Below are the code and all the weights of a small trained network. Each question names an input and a class and asks about switching units off, where a switched-off unit gives its printed mean instead of its output.

import numpy as np


def w(rows, s, z=0):
    codes = np.array(rows[::2]) - 128.0
    scale = np.full(codes.shape[1], s)
    scale[-1] = z or s
    return codes * scale


def f(y):
    return y / 2 * (1 + np.tanh(0.7978845608 * (y + 0.044715 * y**3)))


def log_softmax(a):
    a = a - a.max(-1, keepdims=True)
    return a - np.log(np.exp(a).sum(-1, keepdims=True))


def net(x, mask):
    res = np.array(x, float).reshape(1, 7) / 4 @ E
    y = f(res @ A[0][:, :-1].T + A[0][:, -1])
    res = res + np.where(mask, y, B[0][:, -1]) @ B[0][:, :-1]
    return log_softmax(res[-1] @ U[:, :-1].T + U[:, -1])


A, B = {}, {}
E = w([
[128,126,128,129],'x0',
[53,98,255,2],'x1',
[118,35,19,68],'x2',
[128,125,130,129],'x3',
[230,94,146,105],'x4',
[101,15,218,226],'x5',
[128,128,127,128],'x6',
],0.0068)
A[0] = w([
[83,73,62,108,140],'n0',
[101,190,156,148,76],'n1',
[19,167,98,189,194],'n2',
[29,116,98,149,249],'n3',
[142,167,169,144,89],'n4',
[160,193,132,93,104],'n5',
[93,167,169,47,106],'n6',
[188,138,126,145,89],'n7',
[140,158,119,143,67],'n8',
[68,101,162,165,190],'n9',
[125,101,65,154,59],'n10',
[200,186,126,252,93],'n11',
[153,183,193,125,83],'n12',
[207,152,137,88,184],'n13',
[123,200,123,95,126],'n14',
[73,153,119,147,144],'n15',
[121,111,141,79,83],'n16',
[180,80,113,112,183],'n17',
[141,191,170,137,93],'n18',
[69,151,120,140,141],'n19',
[136,128,94,173,85],'n20',
[166,90,68,173,158],'n21',
[99,78,83,106,102],'n22',
[96,111,131,133,254],'n23',
[99,73,61,122,158],'n24',
[165,171,51,164,104],'n25',
[105,195,60,96,139],'n26',
[126,73,84,91,106],'n27',
[127,207,77,90,122],'n28',
[156,127,82,157,66],'n29',
[81,210,82,85,148],'n30',
[165,122,2,55,87],'n31',
[100,96,158,235,146],'n32',
[254,85,177,113,208],'n33',
[113,203,190,197,89],'n34',
[85,71,78,83,136],'n35',
[104,83,142,167,112],'n36',
[145,107,188,71,66],'n37',
[130,146,160,43,66],'n38',
[142,128,78,156,113],'n39',
[145,174,145,152,52],'n40',
[133,158,108,89,81],'n41',
],0.012,0.0033)
B[0] = w([
[98,210,185,192,187],'n0',
[111,172,177,184,152],'n1',
[209,204,81,42,196],'n2',
[242,157,73,100,193],'n3',
[64,204,169,187,150],'n4',
[134,48,107,188,170],'n5',
[94,115,136,82,206],'n6',
[57,196,201,88,157],'n7',
[64,89,207,162,135],'n8',
[184,60,66,92,187],'n9',
[64,113,205,95,163],'n10',
[63,109,124,39,254],'n11',
[104,120,141,165,168],'n12',
[179,142,64,177,184],'n13',
[171,26,102,161,176],'n14',
[142,188,93,101,148],'n15',
[18,129,125,109,154],'n16',
[146,177,96,138,175],'n17',
[74,153,125,248,160],'n18',
[145,191,114,103,149],'n19',
[65,91,198,63,162],'n20',
[139,128,111,60,208],'n21',
[109,170,209,255,164],'n22',
[149,132,23,99,167],'n23',
[117,177,155,158,186],'n24',
[45,104,142,49,220],'n25',
[201,64,110,121,209],'n26',
[75,189,209,249,171],'n27',
[155,61,138,154,206],'n28',
[73,103,153,117,166],'n29',
[203,66,94,161,210],'n30',
[108,130,160,177,248],'n31',
[153,61,102,133,215],'n32',
[247,218,76,101,224],'n33',
[110,149,132,195,196],'n34',
[104,178,172,193,190],'n35',
[136,52,54,184,163],'n36',
[79,131,141,80,181],'n37',
[82,99,135,93,187],'n38',
[64,123,174,60,171],'n39',
[49,100,220,170,142],'n40',
[122,51,165,183,152],'n41',
],0.0047,0.0088)
U = w([
[81,166,161,214,53],'0',
[160,8,105,152,33],'1',
[138,135,120,101,254],'2',
[64,110,151,41,14],'3',
[143,136,108,119,205],'4',
[145,134,110,116,190],'5',
[197,210,98,74,49],'6',
],0.013,0.0059)

Each question gives the input, the list of numbers given to net, and the class t.
The units are the neurons (one row each of A and B). Each row of codes is followed by its name. A weight is (code - 128) times the scale printed after its matrix; where a second scale follows, it is the last column's (A, B and U).
mask holds one flag per neuron, in row order. A switched-off neuron (its flag False) gives its mean, the last column of its row in B, instead of its output. The means were averaged over made-up inputs and are rounded, as every weight is.
A unit's drop is (log p(t) with every unit on - log p(t) with that unit switched off) / (log p(t) with every unit on - log p(t) with every unit switched off).
The circuit of an input: a set's keep is (log p(t) with only the set's units on - log p(t) with every unit switched off) / (log p(t) with every unit on - log p(t) with every unit switched off). Starting from the 12 units with the biggest drops (on a tie, the unit counted first), units are removed one at a time, each time the one whose removal leaves the highest keep (on an exact tie, the one counted first), for as long as the keep stays at least 0.8.
circuit, biggest first: the units of the circuit, biggest drop first
most important unit: the unit with the biggest drop
top k neurons: the k neurons with the biggest drops, biggest first
drop of u: that unit's drop, to one decimal
input [-4,2,-7,-2,-8,1,1], class 6: circuit, biggest first	(n2)
input [-2,5,-7,6,-4,8,-1], class 1: top 2 neurons	(n9 n32)
input [-2,4,-5,4,-1,6,-4], class 1: circuit, biggest first	(n9 n32)
input [1,-3,-4,-7,-3,5,-6], class 2: circuit, biggest first	(n2 n11)
input [5,3,3,-3,-8,-5,-4], class 6: circuit, biggest first	(n2 n3)
input [-2,4,3,4,-7,-5,-2], class 6: circuit, biggest first	(n3 n2)
input [-3,-4,-6,-7,-2,5,-6], class 2: top 2 neurons	(n11 n2)
input [5,-4,4,-7,8,6,-7], class 6: circuit, biggest first	(n33 n17)
input [5,-7,6,-2,-1,-5,2], class 3: top 2 neurons	(n25 n39)
input [-2,-8,7,2,5,-4,-6], class 3: circuit, biggest first	(n25 n39 n10)
input [-5,3,-8,2,8,0,2], class 0: circuit, biggest first	(n18 n4)
input [-6,1,-7,5,-4,8,1], class 1: top 3 neurons	(n9 n32 n36)
input [6,5,6,-2,8,-2,-4], class 6: top 2 neurons	(n33 n17)
input [-2,3,3,1,8,6,-4], class 6: most important unit	n33
input [-1,-7,-6,-1,0,8,2], class 1: top 3 neurons	(n32 n36 n9)
input [6,6,4,-1,-8,6,2], class 6: top 2 neurons	(n3 n2)
input [3,-5,-4,4,1,-2,0], class 3: top 2 neurons	(n11 n25)
input [0,-8,8,-6,8,-3,4], class 0: top 2 neurons	(n31 n27)
input [-5,-7,-2,4,-8,0,1], class 6: top 2 neurons	(n2 n3)
input [6,-8,-5,3,-2,6,-4], class 3: most important unit	n11
input [1,4,-4,-6,-8,-1,-4], class 6: top 2 neurons	(n2 n3)
input [0,4,-7,1,-6,-8,-3], class 1: drop of n15	0.0
input [3,1,7,-3,-3,4,3], class 0: drop of n35	0.1
input [-6,3,-8,1,7,-5,-7], class 0: drop of n4	0.1
